Below is a small trained network, with its code and all its weights. Each question gives an input and a class and asks what happens when units are switched off, that is, made to give their printed mean instead of their output.

import numpy as np


def w(rows, s, z=0):
    codes = np.array(rows[::2]) - 128.0
    scale = np.full(codes.shape[1], s)
    scale[-1] = z or s
    return codes * scale


def f(y):
    return y / 2 * (1 + np.tanh(0.7978845608 * (y + 0.044715 * y**3)))


def log_softmax(a):
    a = a - a.max(-1, keepdims=True)
    return a - np.log(np.exp(a).sum(-1, keepdims=True))


def net(x, mask):
    res = np.array(x, float).reshape(1, 7) / 4 @ E
    y = f(res @ A[0][:, :-1].T + A[0][:, -1])
    res = res + np.where(mask, y, B[0][:, -1]) @ B[0][:, :-1]
    return log_softmax(res[-1] @ U[:, :-1].T + U[:, -1])


A, B = {}, {}
E = w([
[157,1,150,37,118,67],'x0',
[55,123,104,201,239,127],'x1',
[97,122,61,150,86,108],'x2',
[162,102,125,71,190,80],'x3',
[53,134,185,93,81,187],'x4',
[164,132,169,191,136,84],'x5',
[155,190,123,124,38,77],'x6',
],0.01)
A[0] = w([
[160,118,100,203,47,100,160],'neuron 0',
[108,168,113,192,113,65,114],'neuron 1',
[68,89,132,163,158,203,161],'neuron 2',
[105,32,107,158,140,129,144],'neuron 3',
[163,120,173,104,104,140,211],'neuron 4',
[161,183,140,110,152,163,211],'neuron 5',
[133,84,161,104,165,114,166],'neuron 6',
[118,137,67,177,167,148,211],'neuron 7',
[81,203,164,178,110,174,151],'neuron 8',
[112,144,108,116,116,128,1],'neuron 9',
[117,77,129,143,172,167,217],'neuron 10',
[127,105,80,119,85,120,187],'neuron 11',
[81,204,102,166,161,84,186],'neuron 12',
[125,43,135,168,167,122,152],'neuron 13',
[60,163,51,217,166,89,165],'neuron 14',
[95,144,131,186,119,181,119],'neuron 15',
[155,123,153,125,140,5,179],'neuron 16',
[158,138,59,46,120,85,193],'neuron 17',
[148,76,168,119,158,53,173],'neuron 18',
],0.014,0.006)
B[0] = w([
[121,199,133,138,115,22,206],'neuron 0',
[81,171,37,245,71,116,192],'neuron 1',
[77,254,99,135,92,57,213],'neuron 2',
[206,216,98,100,112,108,183],'neuron 3',
[57,142,85,132,90,167,187],'neuron 4',
[89,119,152,174,65,145,184],'neuron 5',
[137,147,1,122,144,172,183],'neuron 6',
[15,217,81,70,111,171,213],'neuron 7',
[8,76,122,125,174,217,238],'neuron 8',
[189,105,63,124,114,127,123],'neuron 9',
[127,199,58,125,120,67,196],'neuron 10',
[175,123,165,72,100,85,173],'neuron 11',
[55,99,49,160,41,240,223],'neuron 12',
[196,205,70,77,160,80,187],'neuron 13',
[56,164,90,147,59,202,253],'neuron 14',
[61,214,98,59,160,149,199],'neuron 15',
[164,134,52,193,166,148,208],'neuron 16',
[130,127,109,49,70,164,207],'neuron 17',
[196,92,76,144,218,213,203],'neuron 18',
],0.0087,0.015)
U = w([
[73,147,105,46,159,204,183],'0',
[78,113,228,112,130,134,77],'1',
[74,141,105,217,93,175,128],'2',
[88,7,210,180,225,64,2],'3',
[122,175,113,141,89,67,172],'4',
[188,97,104,119,220,146,91],'5',
[132,96,132,77,40,156,190],'6',
],0.013,0.0082)

Each question gives the input, the list of numbers given to net, and the class t.
The units are the neurons (one row each of A and B). Each row of codes is followed by its name. A weight is (code - 128) times the scale printed after its matrix; where a second scale follows, it is the last column's (A, B and U).
mask holds one flag per neuron, in row order. A switched-off neuron (its flag False) gives its mean, the last column of its row in B, instead of its output. The means were averaged over made-up inputs and are rounded, as every weight is.
A unit's drop is (log p(t) with every unit on - log p(t) with that unit switched off) / (log p(t) with every unit on - log p(t) with every unit switched off).
The circuit of an input: a set's keep is (log p(t) with only the set's units on - log p(t) with every unit switched off) / (log p(t) with every unit on - log p(t) with every unit switched off). Starting from the 12 units with the biggest drops (on a tie, the unit counted first), units are removed one at a time, each time the one whose removal leaves the highest keep (on an exact tie, the one counted first), for as long as the keep stays at least 0.8.
units of the circuit, in order: the units of the circuit, biggest drop first
unit that matters most: the unit with the biggest drop
k most important neurons: the k neurons with the biggest drops, biggest first
drop of u: that unit's drop, to one decimal
input [3,-8,3,1,-7,1,-1], class 6: units of the circuit, in order -> (neuron 17; neuron 8)
input [-5,-8,-6,-4,-5,-4,8], class 4: unit that matters most -> neuron 0
input [-7,-8,4,6,-1,2,0], class 4: units of the circuit, in order -> (neuron 14; neuron 0)
input [2,3,7,-4,-7,-3,0], class 4: units of the circuit, in order -> (neuron 8; neuron 0)
input [-3,-6,8,3,-7,1,-5], class 4: units of the circuit, in order -> (neuron 8; neuron 12)
input [-4,2,7,-3,-3,-7,-5], class 0: 2 most important neurons -> (neuron 7; neuron 15)
input [-5,4,-8,8,7,-1,3], class 2: 4 most important neurons -> (neuron 5; neuron 17; neuron 7; neuron 13)
input [-7,-7,5,6,-7,-8,-3], class 6: 2 most important neurons -> (neuron 8; neuron 15)
input [6,-8,3,-4,4,7,6], class 4: 3 most important neurons -> (neuron 0; neuron 12; neuron 8)
input [-4,-8,8,-5,5,-4,2], class 0: 2 most important neurons -> (neuron 8; neuron 15)
input [0,-4,-2,-8,7,-2,6], class 0: 2 most important neurons -> (neuron 8; neuron 1)
input [0,-5,3,-1,8,2,8], class 6: 2 most important neurons -> (neuron 2; neuron 10)
input [-2,1,0,-4,4,0,1], class 0: 4 most important neurons -> (neuron 15; neuron 8; neuron 1; neuron 16)
input [-3,5,-3,3,3,-4,3], class 2: 3 most important neurons -> (neuron 17; neuron 13; neuron 12)
input [6,8,5,5,8,-6,-8], class 4: most important neuron -> (neuron 2)
input [-1,-4,5,-8,4,2,-4], class 0: 3 most important neurons -> (neuron 15; neuron 8; neuron 1)
input [0,-5,4,-2,-3,-5,3], class 6: 2 most important neurons -> (neuron 17; neuron 2)
input [-2,7,1,6,8,-5,4], class 2: drop of neuron 13 -> 1.0
input [-4,-6,-3,3,-6,3,-8], class 5: drop of neuron 14 -> 0.2
input [-4,0,-7,-8,-2,1,-4], class 0: drop of neuron 15 -> 1.2
input [7,6,-5,2,-4,-1,0], class 5: drop of neuron 8 -> 0.0
input [5,5,2,-6,1,1,0], class 4: most important neuron -> (neuron 8)
